Below is a small trained network, with its code and all its weights. Each question gives an input and a class and asks what happens when units are switched off, that is, made to give their printed mean instead of their output.

import numpy as np


def w(rows, s, z=0):
    codes = np.array(rows[::2]) - 128.0
    scale = np.full(codes.shape[1], s)
    scale[-1] = z or s
    return codes * scale


def f(y):
    return np.maximum(y, 0)


def log_softmax(a):
    a = a - a.max(-1, keepdims=True)
    return a - np.log(np.exp(a).sum(-1, keepdims=True))


def net(x, mask):
    res = np.array(x, float).reshape(1, 6) / 4 @ E
    y = f(res @ A[0][:, :-1].T + A[0][:, -1])
    res = res + np.where(mask, y, B[0][:, -1]) @ B[0][:, :-1]
    return log_softmax(res[-1] @ U[:, :-1].T + U[:, -1])


A, B = {}, {}
E = w([
[140,150,129,159,105,121,150,142,145,120],'x0',
[53,26,151,118,162,80,181,87,198,208],'x1',
[102,97,130,176,245,73,96,123,164,2],'x2',
[206,53,194,102,79,74,212,64,58,26],'x3',
[113,91,120,62,167,128,81,99,99,147],'x4',
[105,223,154,51,188,77,195,243,120,131],'x5',
],0.011)
A[0] = w([
[160,121,147,103,118,74,129,105,105,121,139],'neuron 1',
[98,93,173,147,136,74,170,95,157,169,22],'neuron 2',
[163,105,203,129,139,107,180,77,85,98,131],'neuron 3',
[103,164,196,81,148,77,177,168,97,119,77],'neuron 4',
[187,164,146,136,130,152,87,136,73,66,79],'neuron 5',
[79,114,66,158,75,170,47,95,177,125,161],'neuron 6',
[174,156,85,127,127,211,87,173,54,64,80],'neuron 7',
[179,74,222,104,110,121,171,115,54,82,137],'neuron 8',
[182,143,124,89,89,183,160,111,122,175,57],'neuron 9',
[166,109,203,135,102,115,137,117,78,98,123],'neuron 10',
[169,82,158,111,112,110,141,132,126,83,81],'neuron 11',
[90,86,148,156,185,76,143,109,161,3,54],'neuron 12',
[103,187,150,77,158,103,158,186,124,144,161],'neuron 13',
[163,161,106,112,89,147,104,135,45,54,28],'neuron 14',
[107,181,162,57,168,45,167,207,72,96,89],'neuron 15',
[107,62,133,133,135,83,205,87,176,151,82],'neuron 16',
[107,106,70,155,178,108,190,111,211,213,162],'neuron 17',
[162,53,137,202,102,173,102,50,119,106,98],'neuron 18',
[156,59,57,174,84,133,90,78,129,89,94],'neuron 19',
[144,94,97,155,89,149,122,81,103,105,76],'neuron 20',
[192,185,77,121,108,132,32,175,131,111,132],'neuron 21',
[86,85,126,90,52,147,166,145,138,157,65],'neuron 22',
[137,60,176,116,154,99,167,155,161,161,63],'neuron 23',
[88,160,80,169,179,188,75,162,179,161,168],'neuron 24',
[152,108,199,118,89,53,157,88,66,95,145],'neuron 25',
[170,66,130,87,81,121,203,102,120,68,142],'neuron 26',
[134,141,130,68,39,191,191,110,70,191,29],'neuron 27',
[108,112,55,181,203,68,51,160,157,39,4],'neuron 28',
],0.011,0.0027)
B[0] = w([
[105,158,150,157,157,149,121,153,120,152,169],'neuron 1',
[130,119,196,72,110,91,176,107,191,82,184],'neuron 2',
[103,128,134,140,169,89,132,158,138,220,203],'neuron 3',
[164,150,94,161,143,187,172,74,90,58,203],'neuron 4',
[149,39,175,35,110,134,141,71,173,110,205],'neuron 5',
[175,187,97,207,176,196,178,124,121,155,232],'neuron 6',
[109,57,196,93,130,100,144,95,203,116,227],'neuron 7',
[96,131,94,135,150,123,140,165,172,210,226],'neuron 8',
[143,115,112,138,90,74,87,168,71,106,190],'neuron 9',
[121,106,127,142,119,118,148,143,135,179,190],'neuron 10',
[87,134,97,127,157,137,87,166,135,190,178],'neuron 11',
[169,114,108,143,55,60,18,210,57,79,242],'neuron 12',
[194,199,77,156,166,185,177,120,117,112,211],'neuron 13',
[138,62,159,58,102,90,148,102,199,89,206],'neuron 14',
[190,153,79,157,176,202,161,100,89,67,240],'neuron 15',
[173,80,197,55,136,84,146,85,176,71,202],'neuron 16',
[105,90,166,110,178,110,144,65,177,165,220],'neuron 17',
[170,109,79,162,178,177,180,80,108,77,233],'neuron 18',
[198,182,136,135,151,157,173,96,50,102,220],'neuron 19',
[201,200,132,200,162,165,191,121,68,113,187],'neuron 20',
[86,89,170,78,146,136,134,103,254,143,225],'neuron 21',
[152,116,171,99,70,63,60,156,71,83,180],'neuron 22',
[167,94,193,85,123,146,145,92,163,98,180],'neuron 23',
[41,157,66,122,156,101,127,214,187,176,253],'neuron 24',
[63,143,45,157,167,131,150,151,189,192,214],'neuron 25',
[43,136,87,168,184,105,144,156,161,193,213],'neuron 26',
[164,143,124,159,8,77,55,181,61,83,225],'neuron 27',
[200,125,85,125,50,91,77,210,123,115,255],'neuron 28',
],0.0093,0.017)
U = w([
[66,165,50,149,170,166,141,173,176,203,253],'0',
[203,169,68,166,171,247,216,80,69,45,104],'1',
[141,63,191,61,127,117,156,64,203,62,108],'2',
[183,129,82,139,32,80,35,200,63,63,35],'3',
],0.012,0.0032)

Each question gives the input, the list of numbers given to net, and the class t.
The units are the neurons (one row each of A and B). Each row of codes is followed by its name. A weight is (code - 128) times the scale printed after its matrix; where a second scale follows, it is the last column's (A, B and U).
mask holds one flag per neuron, in row order. A switched-off neuron (its flag False) gives its mean, the last column of its row in B, instead of its output. The means were averaged over made-up inputs and are rounded, as every weight is.
A unit's drop is (log p(t) with every unit on - log p(t) with that unit switched off) / (log p(t) with every unit on - log p(t) with every unit switched off).
The circuit of an input: a set's keep is (log p(t) with only the set's units on - log p(t) with every unit switched off) / (log p(t) with every unit on - log p(t) with every unit switched off). Starting from the 12 units with the biggest drops (on a tie, the unit counted first), units are removed one at a time, each time the one whose removal leaves the highest keep (on an exact tie, the one counted first), for as long as the keep stays at least 0.8.
units of the circuit, in order: the units of the circuit, biggest drop first
top k neurons: the k neurons with the biggest drops, biggest first
drop when u is switched off: that unit's drop, to one decimal
input [6,7,-8,-5,8,7], class 3: units of the circuit, in order -> (neuron 27)
input [-1,6,-3,7,-1,-6], class 0: top 2 neurons -> (neuron 26; neuron 25)
input [0,6,2,4,-3,6], class 1: top 3 neurons -> (neuron 15; neuron 4; neuron 13)
input [-4,-8,8,-2,-2,0], class 2: top 2 neurons -> (neuron 7; neuron 21)
input [-7,-7,8,1,-7,3], class 3: top 3 neurons -> (neuron 12; neuron 28; neuron 17)
input [7,7,3,-6,-2,7], class 1: top 2 neurons -> (neuron 13; neuron 15)
input [-5,5,7,-5,4,5], class 3: top 2 neurons -> (neuron 28; neuron 12)
input [4,-1,-6,-5,-5,-4], class 3: top 2 neurons -> (neuron 27; neuron 9)
input [6,-3,0,7,5,7], class 0: top 2 neurons -> (neuron 8; neuron 25)
input [1,8,-8,-2,-1,-5], class 2: top 3 neurons -> (neuron 17; neuron 12; neuron 16)
input [2,2,-4,1,3,-4], class 1: top 4 neurons -> (neuron 12; neuron 28; neuron 18; neuron 20)
input [-4,-4,-3,4,6,-4], class 0: top 4 neurons -> (neuron 8; neuron 15; neuron 26; neuron 25)
input [0,1,-6,4,7,3], class 3: drop when neuron 27 is switched off -> 3.0
input [0,-1,7,7,-5,6], class 0: units of the circuit, in order -> (neuron 25)
input [-3,4,1,3,1,-5], class 1: drop when neuron 18 is switched off -> 0.2
input [-4,8,-7,-5,-3,-7], class 2: drop when neuron 17 is switched off -> 1.0
